Here is a tiny trained network, its code and every weight. The questions are about switching its units off for an input and a class, where a switched-off unit gives its printed mean instead of its output.

import numpy as np


def w(rows, s, z=0):
    codes = np.array(rows[::2]) - 128.0
    scale = np.full(codes.shape[1], s)
    scale[-1] = z or s
    return codes * scale


def f(y):
    return np.maximum(y, 0)


def log_softmax(a):
    a = a - a.max(-1, keepdims=True)
    return a - np.log(np.exp(a).sum(-1, keepdims=True))


def net(x, mask):
    res = np.array(x, float).reshape(1, 8) / 4 @ E
    y = f(res @ A[0][:, :-1].T + A[0][:, -1])
    res = res + np.where(mask, y, B[0][:, -1]) @ B[0][:, :-1]
    return log_softmax(res[-1] @ U[:, :-1].T + U[:, -1])


A, B = {}, {}
E = w([
[130,124,127,132,126,129,129,134],'x0',
[176,141,8,163,155,80,70,139],'x1',
[128,126,127,128,130,130,130,130],'x2',
[70,141,32,117,58,180,185,101],'x3',
[254,103,96,139,137,195,204,84],'x4',
[127,126,126,125,132,129,128,126],'x5',
[145,47,116,81,90,22,180,105],'x6',
[194,155,122,33,81,162,93,195],'x7',
],0.0097)
A[0] = w([
[115,180,92,154,96,164,169,105,97],'n0',
[106,114,72,74,58,148,124,116,70],'n1',
[201,181,112,100,160,207,155,99,112],'n2',
[128,125,201,80,100,196,178,190,68],'n3',
[185,67,99,128,143,138,160,78,38],'n4',
[147,97,73,124,145,134,102,165,202],'n5',
[87,135,200,88,89,158,173,92,60],'n6',
[126,150,128,189,122,247,51,103,59],'n7',
[112,216,131,181,155,199,110,166,119],'n8',
[147,113,133,114,156,170,168,95,90],'n9',
[110,90,66,91,69,139,150,111,73],'n10',
[182,98,127,49,68,108,115,156,81],'n11',
[189,111,187,108,199,124,94,157,230],'n12',
[109,105,201,123,149,158,147,83,4],'n13',
[176,185,63,164,145,88,109,124,12],'n14',
[86,75,125,251,168,151,163,75,128],'n15',
[151,112,84,109,119,75,113,103,74],'n16',
[174,210,107,9,101,206,100,209,84],'n17',
[106,161,91,135,102,198,113,89,120],'n18',
[134,156,69,166,109,95,93,129,105],'n19',
[184,66,117,176,109,132,172,118,86],'n20',
[126,56,106,101,74,55,185,104,120],'n21',
[202,128,89,167,116,170,155,117,105],'n22',
[140,183,83,130,162,147,108,145,79],'n23',
[164,134,92,169,155,114,76,156,75],'n24',
[25,129,62,113,101,172,165,173,160],'n25',
[33,87,85,114,98,111,42,166,224],'n26',
],0.011,0.003)
B[0] = w([
[169,129,133,168,166,123,47,120,187],'n0',
[156,148,173,177,163,143,49,141,193],'n1',
[70,163,182,58,50,79,105,149,216],'n2',
[158,51,34,118,86,189,149,83,209],'n3',
[75,177,161,76,29,125,151,198,191],'n4',
[141,94,133,116,115,167,168,73,185],'n5',
[151,53,37,40,71,215,145,86,202],'n6',
[190,95,214,65,240,88,235,105,215],'n7',
[131,88,216,68,178,58,247,155,219],'n8',
[75,181,165,86,105,103,83,192,171],'n9',
[199,52,154,200,157,154,56,179,191],'n10',
[116,219,101,159,202,48,155,30,213],'n11',
[151,107,235,240,102,167,2,121,228],'n12',
[164,89,53,151,25,220,131,77,181],'n13',
[130,71,74,148,46,219,164,116,190],'n14',
[79,240,43,203,160,70,124,19,228],'n15',
[208,87,104,96,123,186,229,113,179],'n16',
[91,228,41,168,164,40,106,18,254],'n17',
[232,105,199,182,186,156,36,159,193],'n18',
[84,48,85,75,70,209,128,80,187],'n19',
[71,173,181,128,84,126,130,153,188],'n20',
[177,99,217,117,250,54,194,124,223],'n21',
[55,156,164,53,78,124,90,177,206],'n22',
[163,53,80,109,136,168,209,89,176],'n23',
[135,79,84,160,78,198,117,121,185],'n24',
[169,135,151,199,130,136,46,176,224],'n25',
[59,213,179,11,93,192,134,178,245],'n26',
],0.0072,0.012)
U = w([
[82,196,52,203,129,72,137,20,102],'0',
[167,31,56,120,41,232,174,91,53],'1',
[181,78,176,116,163,87,189,141,224],'2',
[42,180,172,83,35,137,103,210,2],'3',
[197,88,187,250,100,144,31,148,10],'4',
],0.011,0.0043)

Each question gives the input, the list of numbers given to net, and the class t.
The units are the neurons (one row each of A and B). Each row of codes is followed by its name. A weight is (code - 128) times the scale printed after its matrix; where a second scale follows, it is the last column's (A, B and U).
mask holds one flag per neuron, in row order. A switched-off neuron (its flag False) gives its mean, the last column of its row in B, instead of its output. The means were averaged over made-up inputs and are rounded, as every weight is.
A unit's drop is (log p(t) with every unit on - log p(t) with that unit switched off) / (log p(t) with every unit on - log p(t) with every unit switched off).
The circuit of an input: a set's keep is (log p(t) with only the set's units on - log p(t) with every unit switched off) / (log p(t) with every unit on - log p(t) with every unit switched off). Starting from the 12 units with the biggest drops (on a tie, the unit counted first), units are removed one at a time, each time the one whose removal leaves the highest keep (on an exact tie, the one counted first), for as long as the keep stays at least 0.8.
circuit, biggest first: the units of the circuit, biggest drop first
most important unit: the unit with the biggest drop
top k neurons: the k neurons with the biggest drops, biggest first
drop when u is switched off: that unit's drop, to one decimal
input [-7,7,6,-8,2,8,-8,8], class 0: most important unit	n17
input [6,-3,-4,-3,-5,8,3,-4], class 3: top 3 neurons	[n17; n11; n26]
input [-6,-8,-3,-1,1,-3,6,-4], class 1: top 2 neurons	[n6; n13]
input [-8,4,-7,1,4,3,6,5], class 2: top 2 neurons	[n15; n21]
input [1,6,2,8,1,6,4,-2], class 4: circuit, biggest first	[n10; n1]
input [-8,3,-8,6,-5,5,8,4], class 2: top 2 neurons	[n21; n12]
input [-5,-1,6,6,-7,6,-2,-5], class 3: top 2 neurons	[n26; n17]
input [-6,4,-5,3,-5,-4,-1,0], class 3: top 3 neurons	[n26; n3; n6]
input [0,-2,-5,4,-2,4,-2,-2], class 4: top 2 neurons	[n17; n25]
input [4,-3,-7,-5,7,-7,5,-2], class 3: circuit, biggest first	[n4; n20]
input [6,-8,-6,-7,8,6,-7,6], class 1: top 2 neurons	[n3; n13]
input [5,-1,5,1,1,1,-7,-5], class 2: top 3 neurons	[n7; n8; n17]
input [-8,-1,-8,8,-8,-2,4,8], class 0: top 3 neurons	[n17; n11; n12]
input [-1,-5,0,2,2,-3,-8,0], class 2: circuit, biggest first	[n7]
input [4,3,-7,1,-4,8,6,-5], class 2: top 4 neurons	[n17; n21; n11; n16]
input [1,2,1,-5,7,-5,-5,-7], class 0: top 2 neurons	[n15; n26]
input [8,-4,-3,-3,5,-6,-2,4], class 3: top 2 neurons	[n2; n15]
input [-1,-1,-5,3,-4,-7,-3,6], class 0: drop when n17 is switched off	1.2
input [-6,1,1,7,-1,-4,3,-4], class 4: drop when n13 is switched off	0.0
input [2,0,3,-5,5,-8,4,-1], class 3: drop when n22 is switched off	0.1
input [4,2,2,-6,6,0,6,-6], class 0: circuit, biggest first	[n15]
